Table B holds the same points as the rows below and some others, measured another way and shuffled. Each row below is followed by which row of B it is.
B:
0: [  32 -197  -53  180 -195 -288   39 -179 -313 -130  -66  132  195  107
    7  -88 -343  120   76   64  173 -102 -222  155  119   -3  -64  163
   -2  202 -173  -13]
1: [ 240  509 -132  180  -52  140  -46  175  147   29   62  -88 -285  -83
   78 -300   83  156 -110  -48 -122   97  283  174  -51    4  153   99
  305  -35 -122   21]
2: [  -4 -156    6   43  137   41   -7 -148   67  -99 -133 -121  112   51
   80  102 -137   62   59  101   18   30   66  167 -109   57 -148  -54
  156  127   11  -71]
3: [-152 -633  -57 -157  219  305   85 -150  344 -222  -94 -187  275   29
 -209  363 -204   59  325  211  -20   96  -39  142  -47  111 -318 -284
   53  270  164  -70]
4: [-291 -221  275   59   38  196  -16  -16  -49 -104  -57  -92 -174    5
   23  207  187 -173  -85   -5  312  129  151  -32  -61  -97 -354 -197
  -71   -9   72  -41]
5: [ 110    5 -124  252 -529 -119   17  103 -287  -77   96  153   31   46
   44 -258 -145   55   53  145  206 -105 -257  135  236  -12  -60  253
  -76  157 -349   42]
6: [  31  -92  -28  -86  -36   62   -8 -199  164   94   60 -145  -23   49
  -12  123  284  -79 -133  128  216   73 -253   21   68  -57   17 -227
  232  -42   36  114]
7: [-220 -361  127  -17   50    5   58 -224  -48 -112  -59  -20   84   83
  -73  180  -68  -56  -24   43  214   46  -67   40   28  -85 -132  -90
   25   52   95    3]
8: [ 170  164 -123  241 -239   48    8   32  -74  -42  122   46   10   18
  -16 -273  -21   91   64  -26  -18    6  -47  127  104   64   85  230
  140   95 -150  132]
9: [-226 -447   37  -50  159  216  120  -59   79 -103  -11 -131  265  -22
 -199  224   -3  -22  205  -12    2   85   18   15  -68   53 -246 -243
  -61  124  160  -95]
10: [-250 -245   36    3  176  311   65   23  243  -18 -105  -66  -75  -27
 -132  269  114  -79   81   23   53  110  269   43 -148  -29 -247 -360
  -73    5  105 -142]
11: [-282   37   53  -57  256  436  -74  -77  320  -43  -20 -158 -271   13
   62  258  238 -144 -165   71  192   39  381   66 -245  -30 -158 -299
   39 -110   85  -86]
12: [-307 -216   62 -144  369  341   89  -14  334  -16  -73 -196    3  -59
 -127  300   95  -54    3  -12  -36  142  344   36 -209  -50 -147 -374
   16  -54  237 -167]
13: [-233 -523  101 -236  349  216  183 -123  106 -128  -94 -301  204  -63
 -309  270   95   78   26  -55  -89  134  126    8 -209  -36 -146 -448
  201  -22  335 -310]
14: [  85  280   -3  151   87  110  -95 -108  167   12  -26  -66 -174   49
  185  -66   49    4 -111   18   34   71  195  156  -77   13   54   94
  260   -9  -32  132]
15: [-159 -111   13  -23  285  193   48   -3  191   28  -82 -178  157  -45
   23  181   27  -22   76   -6  -83   85  235   79 -201   46 -156 -223
    9   29  115 -138]
16: [ -54 -297 -125   36   -1  182  116  -18   19  -55  -37  -53  136  -16
 -239   77   76   74  151   18  -32  -22   30   75 -113   62 -128 -290
   30   64    6 -227]
17: [ -91 -439   49   71   12  -48  113   50 -138  -47 -230 -118  413    3
   85  136 -189   34  210  146  -71   -3   -2  139 -130   61 -339 -110
  -77  170  -47 -305]
18: [ -16  -61 -142   38  -21  116   32  -73  -25  -79  209  -41  117  -32
 -216  -29   51   59  123 -100  115    6 -134    5   68   89  -44 -111
   -9  142   -4   81]
19: [ -78 -124   69   92   -9  316  -10   17  307  -44 -199  -48 -278   58
   67  153   85  -75  -36  216   57  122  281  172 -102  -71 -177 -126
  161  -29   -6  -64]
20: [ 152  214   45  116   51  -99  -40   80  -46   -3  -46 -155  -79  -82
  134 -118  -24  117  -53  -60   18  145   96  103  -24  -14  -94  -10
  191   81  -58  -18]
21: [-153 -269   94   42  231  146   95  -50   22  -72 -149 -120  106  -22
 -112  146   16   33   85  -76  -71   97  239   63 -199   12 -188 -229
   75   32  150 -204]
22: [ 199  398 -203  162 -557 -367  -50   -6 -323  -29  368  197 -103   25
   27 -428 -195  115 -154   12  403  -88 -487   71  488 -114  242  406
  -14  143 -373  352]
23: [ -71 -168  -68   45   28   12   38  -37   66 -165  -63    5  107   27
  -13   46 -379  118  140  117   34   11   60  194   31   14 -128   59
  -18  211  -61  -36]
24: [  24  108  -34  145 -481 -196  -44   49 -302  -94  220  119 -107   21
   53 -211 -114    7  -88   82  441  -40 -351   42  355 -106  -61  227
 -119  149 -303  198]
25: [ 129  373  -93  203 -294  -15  -89  188  -30   12  141   57 -329  -62
   74 -203   41   31  -69   13  264   62  -20   75  182  -61  -66   55
  -30   89 -272  143]
26: [-127 -207   -4   17  166  167   60  -60  154  -55 -131  -66   -5    4
  -93  169  -22   26   64   33    5   66  198  106 -137  -11 -151 -239
   61   44   73 -146]
27: [ -54  -71  -86   95 -521  -60   12   28 -256 -187  265  145  -78   41
 -101 -178 -146   22  -28  123  427  -79 -363   51  369  -93  -52  206
 -140  163 -267  162]
28: [-134 -249   21   60   34  174   96  -91  -67 -113   10  -62  167   29
 -140   19   21   19   66  -43  -21    0   73   64  -87   36  -65  -43
   71   29   82 -101]
29: [-132 -234 -113   20   99  109   92   58   19  -49  -57  -63  198  -57
 -129  124  -95   71  189   13  -17  -21  107   87 -124   69 -221 -272
 -141  136  -24 -248]
30: [ -38   45  -57    5   68   97    6  -13  192  -34  -16  -70  -44    0
   44   27 -114   47  -22   88   29   58  126  149  -10  -33  -11  -14
   99   53  -20    7]
31: [ 158  -71   37  232 -251  -79  -30    7 -214 -124  -60  -26   18   40
  116 -137  -94   75   69   99  125   26 -120  144   71   43 -198  140
  129  180 -186    6]
32: [ 258  303 -216  268 -363 -138  -57  101 -170  -72   37   86  -45   27
  190 -341 -260  181    5  150   68 -122  -53  258  101   48   37  313
   83  164 -391   -8]
33: [ -41  -16  -14   79   29   64    9  116    7  -59 -112 -120   86  -33
  168   11 -152   58   41  120  -21    0  193  174 -130   31 -198  -17
   -6   98 -108 -204]
34: [  -7   47  -53  -22  239   54   26   32  194   15  -45 -181  152  -68
   77   57 -140   89   75   15 -116  100  165  135 -103   44  -73  -84
   86  105   42  -62]
35: [-114 -173  -14 -160  181  173  111  -40  217 -132    2 -174   -7  -47
 -196   82  -95  130  -33   23  -52  123  143  109  -35  -81   27 -157
  214   13  168 -103]
36: [ 114  232 -103  133  -15  134  -75   94  -34 -139   70 -130 -113  -69
   54 -158  -27  150    9  -20   44   -3  165  144  -95  105 -117   -5
  117  122 -146  -86]
37: [  64  253  -88  -35   52  241 -115 -158  232   46  165 -170 -306    1
  -12   37  405  -45 -220   13  256   55  -11   21  -40   -2   53 -260
  271  -86    3  128]
38: [ 195  525  -19   83 -218 -133 -135  -66   36  130  167  -19 -455    9
  163 -200  250  -22 -387   13  363  100 -149   40  214 -184  200   56
  284 -105 -160  293]
39: [  -6   73   39  108  -71  121    8  107  -11  -68  -34 -105  -62  -19
  117 -101  -11   41  -72   69   -9   44  189  148  -70  -27  -73   80
  137   -2  -74 -106]
40: [  42  -92 -117  143 -372 -185  -12   29 -184 -129   38  130   -2   40
   27  -82 -293   78   84  183  320  -66 -273  141  252  -37 -172  107
 -140  250 -310   45]
41: [  86   65    4  231 -296   14   -4  148  -49  -55  -45   80 -261   -3
   21 -136  -27   41   -8   81  147   85   46  128  122  -87 -123   61
   57   75 -197   18]
42: [  50   90 -172   60  -92   93  -41    3  152    6   -4   -5 -175    7
    8   22   17   43  -22  145  169  -18   20  139    5  -11  -66 -164
   44   64 -169  -35]
43: [-105 -312  -27  -71    2  153   85   22  132 -142 -104 -128  107    7
  -30  112 -184   78   61  218  -16   25   77  182  -51  -24 -152  -85
   81   93   -3 -195]
44: [  -8 -425  -92  180 -119 -125  114  -31 -162  -90 -201  105  263   49
 -112   71 -288  111  289  103   18  -49  -93  154    3   54 -258 -107
 -115  249 -136 -201]
45: [  33  114 -122   24  198   11   82   70  173   43  -77 -111  160  -63
   40  -53 -217  159   61   -6 -247   65  242  189 -114   17   73    2
  127   56   15 -124]
46: [ -52  -87  149  101  -21   -4  -15  -52 -172 -100  -45 -102  -59    5
   51   10   59   -2  -79  -21  192   69   27   44  -35  -38 -195  -58
   99   43  -13  -59]
47: [ -93   10  -89   19  -19 -118   32  -20  -22  -94  -13   46   26    9
   28  -22 -353  112  -18   80  127  -38   42  164   62  -77  -19   65
  -64  124 -121  -56]
48: [ -46 -162   65  188 -183   50   26   18 -203  -61  -50   18  -79   13
  -60   -9  139  -25   10   -7  192   21   -7   30  -15  -23 -224 -130
  -11   41  -94 -109]
49: [ -93 -154  -21  162 -401  -53   21  107 -299 -190  -22   95    9   53
   99 -109 -253   39   -7  224  253 -144  -67  172   90  -54 -208  169
 -152  136 -311 -171]
50: [ 209  416  -71   11  121   63 -159 -161  292   52   80 -170 -308    5
  146  -43  159   45 -210   27  159  131   22  116   16  -14  117  -57
  389   -4  -17  242]
51: [-109 -120   83   92  260   93  -17 -100   74    4 -187 -114   34   13
   78  204   45  -39   45  -16   47   73  225   81 -221   38 -251 -245
   32   56   64 -127]
52: [-122 -105  -46  -63  256  187   11  -57  250  -63 -139 -156    3   -4
   33  195  -93   51    3  121  -14   28  263  169 -207   12 -134 -229
   92   41   49 -196]
53: [-171 -397  -21  159 -302  139  121  -14 -137 -134    0  137  123   87
 -157    6  -69  -43  138  119  124  -66  -84   90   85  -18 -142   51
 -124   92  -99  -62]
54: [-178 -105    3   25  -49   41   37 -119  -36   88   37    1   71   51
    4  107  168 -131  -90   36  215  -33  -83    1   -5  -66  -39 -148
  -64  -57  -20  -12]
55: [-196 -136  131    5  100   62   24  -82   60   71  -57  -61  -73    3
  -16  204  195 -134  -88  -21  215  121   51  -28  -34 -113 -160 -273
  -19  -49   86  -12]
56: [ -74 -210  -16  192 -159 -266   21  -39 -259  -67 -174  156   72   61
   66   59 -307   39   92  108  261  -76  -84  133   56  -47 -270  -40
 -209  204 -234 -139]
57: [ -54  -11  -86   -1  -57 -104   53  -85  -40    0   94   25   40    1
  -95  -21  -81   48  -45  -16  170    7 -137   48  130  -83   53  -50
   -2   58  -42   53]
58: [  68  109   36   71  -33 -243   32   88 -238  -73   27  -94   59  -92
   40 -175 -207  172  -42  -96   62   85  -20   80   80  -62  -58   80
   69  127  -77  -53]
59: [ -49   76  119   -4   14   40  -85 -145  161  120  -35  -83 -380   34
   71  179  363 -157 -275   63  389  155  -37  -17   34 -176  -91 -314
  165 -118   18  118]
60: [-188 -491   80 -191  206    4  156  -65   29 -182  -12 -186  240  -74
 -277  208 -194  119  140  -38   45  167  -79   12   49  -58 -212 -260
   24  179  213 -106]
61: [ 119  298  -27   86   -2   52  -47  124   73   42   -1 -164 -112  -68
  183 -127   62   64 -112   36  -10   82  159  136  -66  -12  -20    8
  186   -4  -98  -45]
62: [ -36  118   37  -58   86  234  -30   29  273   91   14 -225 -169  -39
  104   92  289  -81 -171   88   83  138  133   58  -83  -64  -43 -207
  197 -105   48   -4]
63: [ 191  283 -237  172 -282  -34 -103   43   67  -22  159   99 -219    1
   26 -151  -93   81   41   98  271   -5 -170  131  234   18  -24   60
  -12  198 -297  224]
64: [-168   39   11  -19   27   49   17  -72   42   36   65  -21 -111    2
  -28   72  104  -63 -159  -12  226   33   37   13   15 -119    4 -148
  -10  -63    9   14]
65: [  12  -61  -64    8  -34 -189  -20 -270  -53 -126  -11   35  -20  101
    3    0 -263  110  -89   96  247  -39 -162  153  115  -72   45   57
  145  120  -76   74]
66: [   9  -30   52   73  -81 -124  -37  -13   10   56  -84  -43  -45   15
  159   86  -18  -46  -34  128  241   90 -115   76   89  -75 -197  -93
    1   96 -116   47]
67: [-147 -126   71   13  -61  139  -54  -27  -27 -150   19 -123    0   30
  141   94  -35  -59  -44  168  256  -16    3   98  -20    4 -258  -12
  -28   97  -85  -40]
68: [ -38   20  -50   90 -246   14   18   86  -52  -76  111   46  -75   -8
  -13  -96  -92   21  -13   77  201   18  -77   84  174  -71  -60   88
  -56   97 -156   67]
69: [ 168  299  -75  181  -32  -77  -91 -173   20   30   38   33 -179   60
   87 -135   27   52 -112  -37  149   32  -18  118   54   -8  115   81
  233   36 -102  193]
70: [  19 -115   20   25  -80  108   70 -106  142  -56   -8  -62   29   77
  -10  -53  -36   29  -51  123  -41   90  -23  153   76  -65  116  152
  300   -8   53   99]
71: [-140 -158   18  -82   86   71   29   10   74 -124   28 -131    3  -55
  -76  127 -105   48   28   38  161   96   17   57   31  -44 -202 -173
  -22  128   30  -49]

[ -41  201   69 -348  226  200 -198  212  232  116  563   45  229 -217
  -44 -132 -202 -225 -335  -87  -41  -73 -302  -52  -96  -63] -> 27
[ -76  125  -17  -90  116   29  -76  -63   -7   63  216 -106  285 -207
   89   60 -106 -168 -248  -76  115   28 -113   30  149  -29] -> 25
[ 151   10  266 -133 -198 -129 -168   36 -298   15  224 -138  275  -61
   41   94  -69   13 -277 -167  184  323  -18  -99  236   20] -> 6
[-184  110  -98 -229  322    5 -182  159 -105   12  385   -2  274 -164
  174   99  -90 -281 -215 -235  160  190    3 -177  143  -15] -> 1
[  38 -162  330  -52   36  122   99 -236 -245  -15 -162  -60   61   42
   75  102  -93 -108 -216   50  -28 -153   83  192   46  132] -> 66
[ -96  -46  187 -331  269  184 -244  295 -374  105  328   45  393   38
  260  161 -136 -279 -320 -231   39  124  151 -177   88 -101] -> 45
[   6 -144  264 -142   58  229   39   40 -210  -61  -58  -10  -52   37
   67   -3 -149 -109 -141   98  -96 -217  -67  148  -11   50] -> 38
[  18  177   13  -41 -212 -223 -117  129  -93   45  213   23  319 -155
 -185   83 -114    0   80  -60  -91  251 -194  -27  213  -83] -> 22
[-160  190    5 -146  221  248   72  301  174  120  207  161   -1    0
 -173 -105 -190 -107  143   55 -359 -327 -258  166 -258 -408] -> 47
[-134  160 -154  247  -51 -157  344 -208 -103  -54 -109 -214  127   14
  -10   89   16  108   88 -207  144  202  -15  -36  169 -176] -> 20
[-131  126   -6 -159  -35    5   74  -31  -94  -20   95  -68   89    3
  -50   38 -112    1   53  -53  -13   23  -14   42   -5  -55] -> 33
[-220  -97  -23   93 -184 -432   87 -335   27  205 -143   90    3 -177
 -403  160   12   44  357   84 -174  126  205  276   93   74] -> 23
[  32 -126  190   33   10  -16  -89  200 -292  -87 -166   23 -112   10
   21   97  -80  -69  185  128  -83 -104   12  260  209 -109] -> 64
[-260 -293  128 -291  426  118 -154 -136   30  179  212  135  164 -214
   51   71 -106 -427 -362  -65  -31  -74  226   22   15  408] -> 19
[-171  182 -144  -99 -304 -190  207 -157   53   73  175 -144 -106 -126
 -262  -74  -55  242  111  -33   46  152 -187    8 -149 -247] -> 36
[-137   19   48 -323  172 -102 -271   15 -215  158  354  153  221 -278
   48  191 -104 -299 -228    8  -25   63  -37   29  -16 -125] -> 42
[ -88   68   47 -165   55  170   90  106   96  -76  144  -55  -35    6
  -87 -141 -158  -31   -9  -43  -54  -83 -149   12  -31   83] -> 39
[ -98  276   -9 -268 -141   87  106  247  403  266  571  200  128 -175
 -503 -275 -237   72  -35  -14 -441  -43 -583 -103 -411 -327] -> 52
[ -32  -98  -22  347 -104 -595   82 -238 -212   10 -214  152  -26 -255
 -260  268   71  -51  282   68 -112  257  -31  193  280  -61] -> 44
[ -91  -32  108 -144  -81 -105   -3 -209  -18  175  146   60  122 -220
 -183   59  -99  -78 -133   70 -126   -2  -93  121  -62   13] -> 71
[ -65  146   84 -289  332  180 -176  382  269  170  733   63  528  -82
  -45 -146 -165 -246 -448 -484   17  314 -126 -454   51  138] -> 70
[-113  280  -24 -284  -30   13   78   10  227   90  460  -11  176  -75
 -233 -132 -149   25 -104 -187  -53  122 -212 -141 -197  -58] -> 67
[ 175  175  176  134 -122  -84  215  -52  -31 -250 -144  -55 -149   71
 -177  -39  -85   95  202   60  -81  -67 -250  221   64  -44] -> 17
[ 159 -131  440  -59 -310   42  111 -177 -125  -60 -288  -99 -288  133
 -215  -49 -109  183  156  258 -138 -273   22  456  -37   60] -> 34
[ 313  190  201  151 -451 -176   -7  435   58 -118  137   29   29  -46
 -418 -179 -154  235  255   30 -251  186 -567   16  210 -156] -> 54
[ 114  256    1   67 -372 -169   78   70  286  -62  157  -77   59 -182
 -424 -193 -148  190  174   45 -134  101 -481   70  136   42] -> 5
[  -7   -6   42   34  173 -103 -197  236   -5  -22  179  -62  121 -126
   27   22  -37 -143  -28 -184  176  205   31  -20  368   63] -> 53
[-122  186 -132  132 -280 -186  139   58  218    5 -113 -157 -278  -27
 -364 -123  -44  304  584   95  -45  -44  -65  338   88 -261] -> 11
[-153   57   53  -46  249  129  -24   23 -104    0  -99 -205  -28  119
  180   89  -32  -64  129  -86  193 -150  336  278  146 -184] -> 30
[-210  111  -17  -59 -114  135  339  186  264  315  289   97   -2   25
 -424 -236 -142  188   75  -97 -386  -54 -320  -87 -415 -489] -> 65
[ -58 -181  252   23  181   49  146  -72 -140 -128 -302 -102 -400  246
   11   23   10   20  243  -17   93 -170  377  332   41   31] -> 14
[ -50 -114  246 -147 -382 -297  -14 -538  149  392  157 -166   82 -222
 -364    5    9  191 -190  -21  118  191  214  203  -38  134] -> 3
[ -53  -10  164 -109  -71 -199   72 -231  -51   91   72   43  -56  -61
 -224   64  -34   17   26  -10  -58   75   60  142  -97  -18] -> 50
[-306   47 -254   -5  292  -49  -34  -44   34  202  373  -62  583 -299
  133  123  -55 -289 -384 -364  175  337    4 -332  274   81] -> 41
[  31  -11  182   31 -462 -257  346 -182  283  119   43  167 -244  -84
 -737 -213 -102  293  258  140 -452   30 -374  129 -296   24] -> 2
[ -93   76  -14  -10  193  -72 -142  -25  -88  -34   11 -119  152 -103
  127  149  -46 -173   36  -66  183   26  159  182  313   16] -> 68
[-144 -159  182 -248  119   28   -2 -195 -351 -160 -268    4 -380   71
   87  153  -68 -118  204  235    0 -304  281  430  -68   66] -> 32
[  24  -18  111  225  -43 -217  256  -33  -69  -41 -107   57 -166   21
 -235   16    4   79  195  -48 -121   98 -111   95   17 -172] -> 51
